Known rows:
J234: [  7 -25  13  10 -15   7 -22  10   5  -3   8   6 -13 -23   2  13  33  21
 -19 -32 -17  35   9   6  -2   0  -9  -4]
J858: [ 33  31 -24 -27  -8   7  -2  -5  19 -26   7 -18  -8   0  -4  -8  -5  17
  16  33   5   6  -6  -6  18   1  12  24]
J108: [ 12  13  -4  -6   8  -9   4  24  -2  28  -7 -46  25  11 -18   2   3  -2
  14 -18  -3 -10   4  34 -23 -39 -29 -23]
J678: [-19 -10 -27  -9  57 -17 -29  -9  -2  11 -23  74  29 -33  20   1 -36 -27
 -33 -33   6   3 -10 -41  -7  27  -5 -35]
J977: [ 11 -12 -27  13  43 -11   1  -5   2   9 -26  52  30 -21  58 -15 -31 -24
 -58 -18  25  21   1 -19  -9  -1  -8 -17]
J639: [ -3 -25  -2  -4   0  10 -35   7  -4  -4  -2  16 -22 -26   0  18  32  14
  -2 -50 -21  36  13  -6  -7  12  -8 -10]
J409: [ -1  -4  11   4  -3 -25  12 -24   1   5   2  32  16 -14  33  10 -24 -14
  -8 -13  16 -23   2  -9   4  -6  -1  -5]
J631: [-29 -19   8  42  37  29   8  21 -13   4 -24  -2 -23  44 -13 -24  11  -6
  10  27   5  19  11  -1 -19  13  12  16]
J72: [ 45  52 -26 -20 -22 -10   0 -11  22 -37 -19  -2  11 -14 -20 -15  26  -7
  14  38  -1 -18   2  -4  25  -1  28  10]
J907: [ 36  27 -19 -33  -1   7  -6  -7  13 -26  13 -12  -2   2 -10 -12   2  12
  19  27   0   9 -13  -6  24   2   5  22]
J796: [-15  29  -4  28   4 -39  12 -30  30  21 -15  19  21 -27  40  33 -47  -5
  12 -16  30 -15   3 -25 -16   3  26   6]
J325: [ -2  -6  16  10  -4 -29  10 -22   2   2   9  37  15 -20  26   6 -28  -9
 -10  -8  12 -27   4  -5   7 -11   1  -9]
J819: [ 35  25 -20 -26  -8   7  -4  -4  17 -25  14 -17  -7   2  -8 -11  -7  20
  13  34   2   8 -10  -4  21  -1   7  24]
J354: [ -1  -2  13   7  -1 -27  12 -25   2   5   4  32  19 -15  33   9 -26 -14
 -10 -11  16 -22  -1  -8   5  -6  -1  -4]
J675: [ 16 -12  -8  11  13 -15  16 -12   1   4 -17  37  23 -13  56  -9 -21 -21
 -51  -7  24  -1   7  -4  -1 -13  -8  -7]
J850: [  3 -24  15  17  41  14 -14  20   9  -2 -30  11  -4  39 -18   4   9   4
  15  14   8   3  20   3 -19  -7 -11  14]
J450: [-31 -18  20  23 -21  20  -6   0 -24   5  28  -7 -31 -12  -5  -5  40   8
   8 -30 -26  45  -7  -1   7  23   8   2]
J411: [-32 -19   8  24 -27  24   0   3 -25   0  16  -9 -43 -16   2  -7  40   5
  -3 -23 -23  39   3   1   3  25  16  -2]
J886: [ -5   8   4   9  10 -30   7 -29   9  10  -4  34  21 -20  33  16 -29 -14
   0 -20  19 -15   2 -16  -3  -2   7  -1]

Facts:
J108: φ J537, J846; Θ c
J111: Θ e
J120: φ J534; Θ d
J133: φ J19, J497; Θ b
J138: Θ a
J14: φ J977, J821; Θ a
J151: Θ e
J153: φ J455, J675; Θ d
J166: φ J620; Θ d
J172: φ J14, J851; Θ b
J178: Θ b
J18: φ J630, J138, J987; Θ c
J189: φ J3; Θ a
J19: φ J620; Θ b
J190: φ J895, J284; Θ c
J194: φ J977, J812; Θ a
J2: φ J482; Θ a
J20: φ J201, J620; Θ b
J201: φ J244, J678; Θ d
J204: φ J648, J396; Θ e
J206: φ J319; Θ b
J21: φ J59; Θ a
J212: Θ e
J215: φ J19, J806; Θ a
J229: Θ a
J23: Θ b
J234: φ J806; Θ d
J236: φ J767, J632; Θ a
J244: φ J284; Θ b
J256: φ J537; Θ a
J262: Θ d
J271: φ J138, J687; Θ e
J284: φ J19, J620; Θ c
J3: φ J620; Θ b
J301: φ J514; Θ c
J310: Θ d
J315: φ J284; Θ c
J317: φ J536, J862; Θ d
J319: φ J455, J14, J860; Θ e
J320: φ J806; Θ a
J325: φ J518, J784; Θ a
J326: φ J889; Θ c
J335: φ J784; Θ a
J339: φ J902; Θ a
J346: φ J396, J714; Θ b
J352: Θ a
J354: φ J553; Θ a
J393: φ J455, J262; Θ b
J396: φ J450, J50; Θ a
J397: φ J464; Θ d
J409: φ J715; Θ a
J411: Θ d
J421: φ J310; Θ d
J423: φ J620; Θ d
J450: Θ d
J455: φ J620; Θ a
J458: φ J746; Θ e
J462: Θ a
J464: Θ e
J482: φ J396; Θ d
J497: φ J707; Θ a
J50: φ J707, J777; Θ d
J506: φ J455; Θ a
J508: Θ b
J514: Θ a
J518: Θ d
J534: φ J462, J201; Θ b
J536: Θ e
J537: φ J14; Θ d
J548: φ J462; Θ b
J553: Θ d
J570: Θ b
J587: Θ c
J59: Θ a
J601: φ J72; Θ d
J607: φ J907; Θ c
J612: φ J587, J620; Θ a
J620: Θ b
J630: φ J784, J497; Θ b
J631: Θ e
J632: Θ a
J639: φ J746, J678; Θ d
J648: Θ a
J656: φ J763, J851; Θ b
J675: φ J977; Θ a
J678: φ J3; Θ a
J679: φ J212; Θ b
J687: φ J859, J678; Θ c
J691: φ J455, J411; Θ c
J692: φ J902; Θ b
J694: φ J50; Θ e
J699: φ J497; Θ e
J707: φ J3; Θ e
J714: Θ d
J715: Θ c
J72: φ J902; Θ b
J733: φ J692; Θ a
J736: φ J352, J862, J796; Θ d
J737: φ J3, J620; Θ b
J746: φ J455; Θ b
J750: φ J178, J138; Θ e
J756: φ J508; Θ d
J763: φ J767; Θ e
J767: Θ c
J777: φ J821; Θ a
J78: φ J450; Θ b
J784: φ J707; Θ b
J785: φ J153; Θ b
J791: φ J714; Θ c
J796: φ J284; Θ a
J806: φ J977; Θ a
J812: φ J3, J462; Θ a
J819: φ J846; Θ b
J821: φ J714; Θ c
J827: φ J960; Θ a
J828: φ J859; Θ a
J846: φ J19; Θ a
J848: Θ c
J850: φ J411, J23; Θ e
J851: Θ e
J858: φ J860; Θ b
J859: φ J455, J19; Θ e
J860: φ J284, J19; Θ a
J861: Θ d
J862: Θ b
J869: φ J172; Θ b
J886: φ J244; Θ a
J889: φ J620; Θ d
J895: Θ c
J902: φ J707; Θ d
J903: φ J133, J497; Θ c
J907: φ J151; Θ b
J933: φ J455, J707; Θ c
J938: φ J352; Θ a
J95: Θ a
J951: φ J166; Θ e
J957: φ J631; Θ b
J959: φ J455, J889, J715; Θ b
J960: Θ a
J965: φ J828, J229; Θ b
J977: φ J678; Θ a
J981: φ J14; Θ c
J987: φ J903; Θ c

Rows:
No name comes twice in this set of rows, the named rows included.
[  6 -22  34   1 -28 -11 -36   5   0 -13  25  25  -8 -39 -35  16  44  19
  10 -37 -35   6  10   9  15  -5 -10 -17]	J50
[-13  -7  -5  -3  34 -24 -16 -17   1   9  -6  61  29 -26  16   4 -28 -23
 -22 -26   7 -10 -11 -30   2  16  -4 -25]	J812
[  5  12  -4  -8  12  -8  -3  25  -8  29   0 -42  19   7 -25   3  -3  -1
  23 -24  -9 -10   5  31 -20 -37 -30 -27]	J18
[ 47 -14  17  18  -7 -21  35 -17  11   3 -15  27  53   2  60 -16   2 -25
 -73  10  31  -3  -3  13   8 -30 -19   6]	J14
[-20 -37   7 -55 -49   0  18 -23 -12  -4 -22  14  -7  21  26  51 -19 -23
 -42  -4  10 -81   6  -2  -8  19  -6  -6]	J455
[ -2 -16  15   9 -18   3 -24   3   5  -2   9   6 -14 -24  -6  21  35  18
   3 -39 -20  30   9   0  -3   6  -3  -2]	J736
[ -5  -8   5  -1   2 -20   7 -25  -2   4   3  30   1 -15  40  15 -36  -9
   2 -20  17 -23  12  -8   0  -8  -1  -2]	J828
[ 13  10 -23 -51  -3  14 -22   9  17 -18   0  -3  16  11 -39   1  -1  10
 -26  39 -13  -7 -38 -24  16  36   1   4]	J737
[-17 -40  27 -14 -36  11 -27  17  12   7   7  -3   5  -3 -29  40  37  22
 -44 -20 -30   6 -21  -6  -6  30 -13  -8]	J423
[  4  -6   8  13   4 -24  14 -18   6   6   1  33  21 -15  39   3 -29 -11
 -26  -7  19 -13   1  -6   2 -11  -3  -4]	J320

Now the same things, written a new way:
Known rows:
J903: [-26  29 -15  -6  25  -8 -22 -23  -8  -8 -38 -18 -21  10  25  33  11 -25
  -1 -21 -60  10  18 -32 -22  -6  10  17  11   6 -40  28 -26  44  12   9]
J679: [ -9  17 -15  11  -7  -7   3  51   2  -1  17  11  -1  12  34 -18   7   8
   2  11 100 -88  -3  -2 -25 -10 -11 -11   2   4  -9  -8 -11 -12 -10 -25]
J244: [-10   0 -29  19 -24  -9  -8  27 -18 -11  26  18  26 -13   4 -10 -17  10
   1  -7  59 -57   9  -2  -8  -2 -38   6  11  29  12 -10 -53 -13  10  -6]
J678: [ -4   4  23   0  10  12  -3 -34 -34   4 -21  -5  17  -9 -25   7 -22  15
  42  11 -22  41 -10  17  46   5   0  -1 -17 -23  29  -1 -16 -13   5  23]
J850: [  7 -19   5  17 -18 -38  15 -37  36  34  51 -19  -1  23  19  22  18 -35
 -10 -23  31  54   7   4 -10  -7 -15 -10  20 -16  -9 -26  44 -12 -17 -33]
J153: [ 27 -35  -5  -4 -15  10  -1  51  38  14  36  -7 -31 -22 -15 -10   4 -11
 -24  30 -80   9   9  19  -1   5  19  50  16  20  10  -3   8  16   3  17]
J746: [-14   9 -22  23 -12 -18 -12  60  -6  14  44  -9  17 -13  15   6 -28  10
   6  15  49 -40  13   6 -12  10 -29   3   6  18   1  -4 -44 -23   7 -17]
J325: [ 19  43  12 -36 -17  12   1 -15 -33  12 -48 -17  -8  18 -25  16 -13   8
  28  -3  14  25 -17   2  29 -14  28  -9 -28 -26 -10  -7  13 -12  10   1]
J612: [ 13  20  26 -24 -12   5   0 -44 -17   2 -10 -22   2  18 -28   6  -6  -3
  21   8  -7  27 -22  12  30  -3   3   5 -37 -15  22 -32 -12 -23  18  22]
J977: [ -4   0  28   0  12   6  -6 -37 -24  -6 -11  -3  12 -11 -28   7 -22  25
  43  19 -12  44 -13  11  43  14   5 -15 -16 -25  24   3 -12 -16  13  27]
J335: [ 14  42  10 -33 -14  14   0  -8 -37  16 -50 -19  -6  12 -27  19 -18   9
  27  -4   0  30 -16   1  30 -12  26  -6 -28 -24 -11  -4   9 -12   7   3]
J687: [-31  21  -8   9  27 -18 -24 -37   0 -10 -13 -25 -17   9  33  33  15 -27
   8  -6 -69  12  14 -22 -15   2  -3  24  11   3 -18  21 -42  42  18  19]
J190: [-25  13  -6  -4  21 -12 -19 -55  10 -34 -16 -18 -12  24  20  18  25 -32
 -21 -19 -67   1   3 -28 -33  -2 -16  23  -4  20 -11  -2 -37  32  20  31]
J352: [-13 -24  26 -17  17  57  18 -51 -49 -24 -31  10  33   4 -25  -3 -10  16
   1 -19  -5  19 -36  -5   8  -8  -9   0 -29  -8  21 -17   4 -45 -18  32]
J848: [-42  10  -2  10  65  -5  -8 -35  22 -15 -39  -8 -13  16  39   6  40 -22
  -6  -6 -37 -22  -5 -24 -39   1   7   8   1  -2 -17  21  -6  26  -7   5]
J861: [ 21 -41  -2  -3   5  32  15  49  27   8   4  17 -30 -17   3 -35  25  -9
 -24  16 -52 -30  -1  13 -13 -10  32  36  19   7  10   5  35  18 -20   1]
J587: [-47   2  -3  14  57  -7 -21 -43  11 -10 -25 -17  11  -3  21  19  20 -26
  -3 -16 -82  12  12 -15 -26  12 -14  20   0  14   1  18 -39  23  10  13]
J138: [ -8  -2  18  -6  11  42   4 -23 -65  12 -36   0   3 -13 -11  18 -31  16
  50   1  -7  35 -14   1  39 -11  23   4  -7 -34   0  18  -4 -14 -11  11]
J262: [ 18 -46  -6   3   3  26   5  56  26  23  35  -7 -14 -36  -8  -7   2  -9
 -25  23 -87  13  11  17  -9   9  15  48  18  16  12   5  11  -1  -7   6]

Rows:
No name comes twice in this set of rows, the named rows included.
[ -3 -17 -21  21 -16 -29  12 -32   0  30  -3  22  33 -18 -11  25   0 -13
  -4 -59  -2  65  26   1  16  -4 -18 -25  29  -4 -11  14  40   3 -18 -55]	J707
[ 19 -45 -10   4  -7  21   6  45  26  18  28   0  -8 -31 -17 -13   6 -15
 -29  15 -95   5  11  19  -8   4  11  57  16  23  23  -4   5   2   1  11]	J889
[-29  30   4   9  51 -11 -24 -33  21 -30 -18  -5   3  -5  22  14  17   6
 -22  -8 -54  27  17 -17 -28  28  -6 -18  -1   7 -25  41 -12  49  13   9]	J821
[ 11 -27  -1  16 -34 -43   8 -50  24   5  48  -2   5  12   2  21  -3 -20
 -11 -26  24  70  10  -9   7   0 -25 -20  28  -2  -9 -18  33   8  -5 -14]	J319
[ -2   8 -15  11 -30 -25 -14  51   1  -8  55  -5  -1   6   9   1 -25  13
  -8  17  74 -34   9  -4 -18  10 -25  -6   6  27 -17  -8 -36 -13  13  -5]	J206
[-16 -13 -26  27 -16  -2 -13  44 -33  -3  34  12  23 -22   7   6 -36  17
   4  -2  55 -37  14  -7  -6   6 -34   7  21  25  -4   8 -51 -18   1  -4]	J19
[-16  14 -36  23 -13 -21 -18  49 -20   7  14  13  32 -29   0  -2 -24  14
  13  -5  37 -46  22   6  -2   8 -33   1  12  27  13  10 -51 -15   5 -26]	J3
[-22  -1 -16  23  14   2   3  52 -10   5   9  18   8  -6  31 -19   0  16
   3   4  85 -83   1  -1 -24  -2 -13 -11   9   2   0   9 -15 -22 -26 -29]	J508
[ 24 -32   3   5   9  36   0  51  23  -9  13  34  -2 -49 -12 -32   7  26
 -45   8 -79  14  18  13   0  22  11   4  20  10   1  32  34  33 -13  -4]	J714
[ 37 -22 -12  -7 -34   1  -4  40  34  14  29  -5 -33 -14 -14 -15  10 -18
 -19  27 -79  -3  15  17   6  -1  19  53  15  17  15 -10   6  25  16  18]	J639
[-22  46  -9  -8  25 -27 -27 -18  24   1 -20 -40 -17  15  20  35  17 -28
 -16 -10 -68  22  13 -16 -32  11   1  18 -10  16 -28  13 -30  34  21   2]	J933
[ 17  55  -7  -1 -27 -15 -16  56   7 -17  35   8   8   2  20 -16  -9  32
 -29   4  79 -45  16   5 -20  13 -26 -36  -8  11 -25   4  -4  16  17 -37]	J346

The same things again, as new rows of numbers:
Known rows:
J262: [ -3  48   1   0  16 -10 -38 -27 -16 -12 -22  43  -1 -33  -7  -4 -17  20
 -18 -75  -8  31  10  15 -18  10   1  19 -11  -4  20  -8 -24 -23  22 -35
 -32  41  -2  24  23]
J959: [ -4 -39  40   0   3  13   3 -19 -12  37  21  11 -52   4  -8 -28   6 -10
  -1  18 -64 -10  16 -13  -3 -10 -19   5  -1  23  -6  -6 -53  25  -8 -20
  11  49  54  34   3]
J317: [ 24  41 -16   7   4  -8   8  18  19 -55 -28   8  -3  -9 -16   7 -26  22
 -22 -30 -17  54  -6  -6  -5  27   8  18 -32 -16  15 -40 -21  -9  45 -17
 -30  46 -19 -12  47]
J987: [ 18 -28 -23   4  -3   8  26  17 -35 -21   0 -21  47 -18   7 -80  14 -18
 -14  -5  41 -12  13 -41  16  12  26  -7  45 -53   7  58  -8 -16 -41   0
  31  28  -5 -40 -33]
J18: [ 14 -47  -7   9  -3  24  33  36 -22 -26  -1 -32  48 -13   8 -92  13 -27
  -6   5  30 -14  17 -62  16  15  40  -5  54 -37  14  50 -17 -24 -29   3
  43  49  -4 -40 -11]
J707: [ 24 -49 -36  12  -1 -41 -49  -9 -42   9  21 -28  46 -23  15  30  -5   7
   5   7  24 -37   2  21  18 -59  19  27   1   5 -23  28   6   2  -5 -44
 -35   1 -48  -8  -7]
J497: [-33   8 -43 -10  20  -3  17   2  -8  20  -9  -8  24  31 -17 -11  28 -47
  16 -11  57   4 -36   4  20 -32  11 -13 -15   5  23  19  41 -22 -37   9
 -42 -57 -12   3 -17]
J335: [-38  -6 -18  -3  17  11  22  11  -1  -3  -6 -25  13  30 -17 -13  15 -49
  25   7  45  -5 -30 -19  15 -26  14  -1  -2  34  22  -4  31 -15 -18  28
 -28 -33   1   1  11]
J153: [-11  34  13   6  27   5 -31  -1 -11  -3 -17  47 -13 -29  -8  -4  -7  25
 -10 -67 -12  30  12   1 -36   9   1  35   9   1  15 -13 -35 -30  29 -41
 -15  44  -7   8  31]
J951: [ 33 -55  15   2   4  13  -7   4  -6  14   5 -12  33 -15  13  51 -23  35
   5  15 -10 -26  22  37  11 -24  24  18  -2   5 -32   4  12  38  27 -32
 -10  34 -34  15  23]
J166: [  3  35 -12  22  30 -14 -23   3   8 -19 -20  31 -20 -26 -12  13  -9  26
 -28 -53  -9  35  -4  19 -28   9  -2  21  -5  -4  18  -3  -8 -11   7 -40
 -33  40  -5  11  25]
J518: [ -4  31 -35  16   7 -41 -47 -11  -8 -39 -19  -3   9 -28  -7 -24   9   3
 -14 -51  14  36 -14 -26 -11  -3  14  29  -4 -13  37  -1 -12 -44  -6 -39
 -44  16 -13 -17  14]
J325: [-33  -7  -7  -2  11  17  27  14   6  -7  -9 -25  18  38 -14  -9  13 -54
  31   4  41 -10 -29 -25  19 -24  15  -2  -2  41  19  -2  25 -19 -11  34
 -21 -34  -4   3  16]
J339: [-45   2 -24   4  18   0  17  17   4 -22   8 -21   1  21  -5  -2  -8 -41
  24  16  44 -27 -28   1  12 -23   4  14   9  77  16  -4  23  -8 -14  41
 -39 -33   8  11  13]
J229: [-25  32  13 -29   0  28  25 -17   2  14 -24  10  21  30  -3   8   9 -19
  17 -17  34  10 -11  25   6   7   4 -34 -22   2  12  -4  45   2  -8  17
  -6 -43  -1  34   0]
J108: [ 24 -20  -5   0  -3  29  43  57 -26  -9  12   5  26 -15   1 -51  -9   7
  -7 -10  19 -29  23 -17   2  37  10  13  57 -27 -28  33 -32  -6  13  20
  62  35 -11 -45 -25]
J151: [ 52 -28  25 -18 -35  -6 -38 -33  -4 -19  -4 -34  57 -10  32  54 -18  44
   7  23   2  -3  22  16  28  -6  29  -2 -24 -15 -15 -14  26  23  35 -24
  -3   5 -29   3  14]
J612: [-33   2   0  -6  30  44  43  25  19  16  -4   9 -15  34  -8  13  -6 -21
  10   5  18 -12 -10  33   1  -4  -4 -12  -3  45  -4  -4  36  16 -10  33
  -9 -23   0  31  20]
J215: [-33   1   5  -8  31  47  55  27  19  35 -16  13   3  47 -17  10  24 -23
  22  -9  20  -6 -19  19   0  -4   1  -5   2   9   0  -3  34  -2   4  25
   2 -39 -21  14  10]

Rows:
No name comes twice in this set of rows, the named rows included.
[-43   2  -6  10  37  26  22  23  25  21  -1   7 -13  27  -4  16   5 -26
  12   9  30 -18 -21  19 -13 -11  -5  -9  10  41   4   5  51   8 -26  32
  -9 -44   3  13  14]	J189
[ 68 -25 -13 -24 -23 -13   0 -10 -11 -18  -2 -36  52  -1  11  58 -38  48
  -4  31   0  -8   5  53  37  -7  20   1 -48 -23 -32  -8  23  37  44 -30
 -28   9 -48   3   9]	J536
[  7 -23  23  -5 -15 -22   1 -10  14   2  23 -21 -37  16 -16 -21  26  17
  14  37 -48 -12  20 -38  -8  11 -19  45  17  16  -7 -20 -52 -13  29  17
  -4   6  46 -22 -35]	J656
[-28   6  -4   5  30  35  54  28  34  16 -10   8  -9  45 -12  31   0 -13
   7  11  18  -6 -25  37  -1   6 -10 -21  -9  17  -3  -3  60  17 -10  34
 -10 -41  -5  18   6]	J886
[ 12 -31  19   0 -20 -18 -26 -57   3  24  -1 -22 -12  14  -3 -34  56 -16
   0  21 -32  26   0 -48  10 -18  -8 -20 -18 -56  25  19 -13  -6 -44 -31
   2  -8  34   1 -35]	J178
[  3 -49 -10   9   4 -20   1 -22 -10  37   4 -14 -22  20 -17 -40  53 -24
   3  19 -37  11  -8 -38  12 -35  -8   8  -6 -30   4  15 -42   0 -38 -36
  -6   9  22  -1 -28]	J133
[-37  24 -18  13  23   2  -2  -5  44  14  -7  12 -16  27   4  44  16  -6
  -1   7  38  -8 -22  45 -18   5 -22 -32  -7  11  10  15  89   9 -47  25
 -17 -80   6  14 -24]	J462
[ 44 -23  -6 -22 -14 -32 -36  -8 -23   5   7 -18  63 -13  10  51 -17  62
  14   5  13 -29  28  44  15 -12  11  50   5  -9 -40 -10  -3  -4  62 -20
 -30 -14 -38 -15 -26]	J851
[ 23 -51  -4   8 -44  -8 -33  29 -25  -8  22 -28  41 -39  28  54 -43   1
  22  30 -10 -29   0 -26   8 -47  15   7  -8  16 -37 -31 -20  15  42 -13
  51  10 -63 -20  52]	J204
[-28  16  18 -24  12  42  32   0  -1  14 -13  14  -4  25 -12   5 -16 -23
  16 -13  20  -8  -4  26   3   2   9 -13 -10  58   7 -15  25  13  15  35
 -10 -11  13  39  22]	J409
[  8   5 -20   6 -38   2   9  53 -34 -29  30  -6  17 -49  20 -34 -34  -9
 -11  11  22 -33   8 -33  -7  23  -1  -8  52 -17 -28   9 -36  -8  -1  33
  85  20 -14 -48  -9]	J791
[-37  10  19 -21  21  49  38   2 -11  37  -7  23   4  26 -12   4 -10 -29
  19 -24  20 -17  -1  25   3 -16   2  -7   1  49   1  -7  19   6   9  25
  -7 -13   4  49  19]	J506
[  9 -25  -3  18   9 -22   4 -26  29  31  19   8 -61  16  -1   6  31   8
 -20  30 -55  11  -6  12  -9  -4 -30 -11 -18 -33 -10  18  -3  31 -41 -28
   0  -7  27   9 -42]	J244
[ 13 -12 -13   7  -7  15  22  51 -27  -6  21   9  17 -27   5 -50 -14   8
  -9  -8  19 -38  26  -7 -10  31   2  13  66 -19 -32  25 -40 -11  14  28
  65  23 -10 -45 -29]	J981

